Below are the code and all the weights of a small trained network. Each question names an input and a class and asks about switching units off, where a switched-off unit gives its printed mean instead of its output.

import numpy as np


def w(rows, s, z=0):
    codes = np.array(rows[::2]) - 128.0
    scale = np.full(codes.shape[1], s)
    scale[-1] = z or s
    return codes * scale


def f(y):
    return y / 2 * (1 + np.tanh(0.7978845608 * (y + 0.044715 * y**3)))


def log_softmax(a):
    a = a - a.max(-1, keepdims=True)
    return a - np.log(np.exp(a).sum(-1, keepdims=True))


def net(x, mask):
    res = np.array(x, float).reshape(1, 5) / 4 @ E
    y = f(res @ A[0][:, :-1].T + A[0][:, -1])
    res = res + np.where(mask, y, B[0][:, -1]) @ B[0][:, :-1]
    return log_softmax(res[-1] @ U[:, :-1].T + U[:, -1])


A, B = {}, {}
E = w([
[128,57,201,185,104,152],'x0',
[137,83,92,164,248,101],'x1',
[179,115,155,106,102,2],'x2',
[131,132,128,132,130,127],'x3',
[214,154,197,82,192,185],'x4',
],0.009)
A[0] = w([
[134,64,82,193,225,97,56],'n1',
[163,161,75,134,97,103,213],'n2',
[113,95,183,163,124,123,68],'n3',
[169,141,166,96,153,154,33],'n4',
[210,145,199,79,125,138,132],'n5',
[203,114,157,108,114,12,13],'n6',
[120,123,116,114,129,175,47],'n7',
[115,116,73,171,73,87,92],'n8',
[135,147,128,122,79,140,73],'n9',
[115,173,198,123,23,124,76],'n10',
[70,113,88,146,107,98,41],'n11',
[130,130,141,123,134,129,50],'n12',
[117,124,111,123,129,174,52],'n13',
[141,173,122,108,45,169,84],'n14',
[87,157,145,94,70,151,81],'n15',
[74,118,92,139,162,203,96],'n16',
[168,149,175,107,164,159,53],'n17',
[76,163,124,167,154,212,50],'n18',
[170,86,148,144,131,41,171],'n19',
[141,98,157,139,134,106,35],'n20',
[39,95,66,144,92,108,45],'n21',
[165,52,187,177,82,122,113],'n22',
[150,239,30,45,137,107,4],'n23',
[133,32,219,195,98,173,40],'n24',
[120,111,111,159,138,186,129],'n25',
[146,92,132,67,137,155,74],'n26',
[223,164,157,94,186,192,61],'n27',
],0.011)
B[0] = w([
[253,89,140,81,182,114,205],'n1',
[90,143,160,171,169,178,228],'n2',
[122,155,121,106,143,98,137],'n3',
[152,120,102,166,105,79,140],'n4',
[116,117,104,198,113,113,238],'n5',
[158,205,126,62,23,184,184],'n6',
[131,142,106,113,95,113,121],'n7',
[148,162,136,198,109,106,179],'n8',
[153,117,117,128,140,138,131],'n9',
[217,80,109,108,190,143,210],'n10',
[146,154,126,166,99,88,145],'n11',
[169,89,113,61,52,8,109],'n12',
[139,146,146,102,82,108,122],'n13',
[203,78,125,106,188,120,179],'n14',
[187,104,112,123,163,136,160],'n15',
[158,193,142,85,68,144,184],'n16',
[140,107,125,189,91,82,155],'n17',
[149,177,119,50,48,134,169],'n18',
[127,156,115,109,86,203,254],'n19',
[150,113,136,61,91,61,119],'n20',
[179,117,153,217,66,53,174],'n21',
[94,200,125,115,176,100,215],'n22',
[61,193,172,74,191,49,167],'n23',
[63,211,123,83,182,58,197],'n24',
[139,183,139,128,113,166,171],'n25',
[127,124,116,138,112,113,125],'n26',
[132,100,108,209,64,61,211],'n27',
],0.011,0.0082)
U = w([
[144,142,123,199,99,70,101],'0',
[128,149,128,142,151,131,250],'1',
[148,172,128,101,89,148,110],'2',
[200,120,126,117,191,112,98],'3',
[83,179,132,111,184,61,109],'4',
[5,24,126,148,152,200,111],'5',
[63,3,122,49,85,60,87],'6',
[72,38,88,65,99,80,80],'7',
],0.014,0.02)

Each question gives the input, the list of numbers given to net, and the class t.
The units are the neurons (one row each of A and B). Each row of codes is followed by its name. A weight is (code - 128) times the scale printed after its matrix; where a second scale follows, it is the last column's (A, B and U).
mask holds one flag per neuron, in row order. A switched-off neuron (its flag False) gives its mean, the last column of its row in B, instead of its output. The means were averaged over made-up inputs and are rounded, as every weight is.
A unit's drop is (log p(t) with every unit on - log p(t) with that unit switched off) / (log p(t) with every unit on - log p(t) with every unit switched off).
The circuit of an input: a set's keep is (log p(t) with only the set's units on - log p(t) with every unit switched off) / (log p(t) with every unit on - log p(t) with every unit switched off). Starting from the 12 units with the biggest drops (on a tie, the unit counted first), units are removed one at a time, each time the one whose removal leaves the highest keep (on an exact tie, the one counted first), for as long as the keep stays at least 0.8.
circuit, biggest first: the units of the circuit, biggest drop first
k most important neurons: the k neurons with the biggest drops, biggest first
drop of u: that unit's drop, to one decimal
input [-1,2,-3,-1,-5], class 0: circuit, biggest first => (n21)
input [7,-6,6,7,-4], class 1: circuit, biggest first => (n10; n19; n22)
input [-6,-2,-5,-2,3], class 4: 4 most important neurons => (n23; n19; n6; n10)
input [3,8,-8,7,-4], class 2: circuit, biggest first => (n16; n18)
input [-7,-7,-6,-3,-1], class 3: circuit, biggest first => (n14; n15)
input [-1,8,-1,2,-7], class 3: 3 most important neurons => (n1; n27; n5)
input [-6,1,-7,-3,-2], class 2: circuit, biggest first => (n16; n18)
input [-2,0,-8,4,7], class 2: 4 most important neurons => (n18; n16; n25; n21)
input [-3,0,-5,-1,-4], class 2: 4 most important neurons => (n16; n18; n5; n27)
input [7,-8,-4,5,7], class 3: 2 most important neurons => (n10; n14)
input [7,0,0,-6,-5], class 4: circuit, biggest first => (n24; n22)
input [7,3,2,-5,4], class 4: 2 most important neurons => (n24; n22)
input [4,-4,-3,6,-7], class 0: 2 most important neurons => (n21; n8)
input [6,-7,1,6,-2], class 3: most important neuron => (n10)
input [6,8,-7,-1,4], class 3: 2 most important neurons => (n1; n19)
input [2,-8,-7,4,-4], class 3: circuit, biggest first => (n14; n10)
input [6,2,4,5,-3], class 4: circuit, biggest first => (n22; n24)
input [-8,8,6,4,8], class 0: 3 most important neurons => (n27; n5; n17)
input [2,-8,7,-3,8], class 0: 2 most important neurons => (n5; n27)
input [5,-6,5,0,-5], class 3: circuit, biggest first => (n10)
input [-1,6,-7,2,-3], class 2: drop of n16 => 0.4
input [0,-8,-4,6,3], class 3: drop of n10 => 0.1
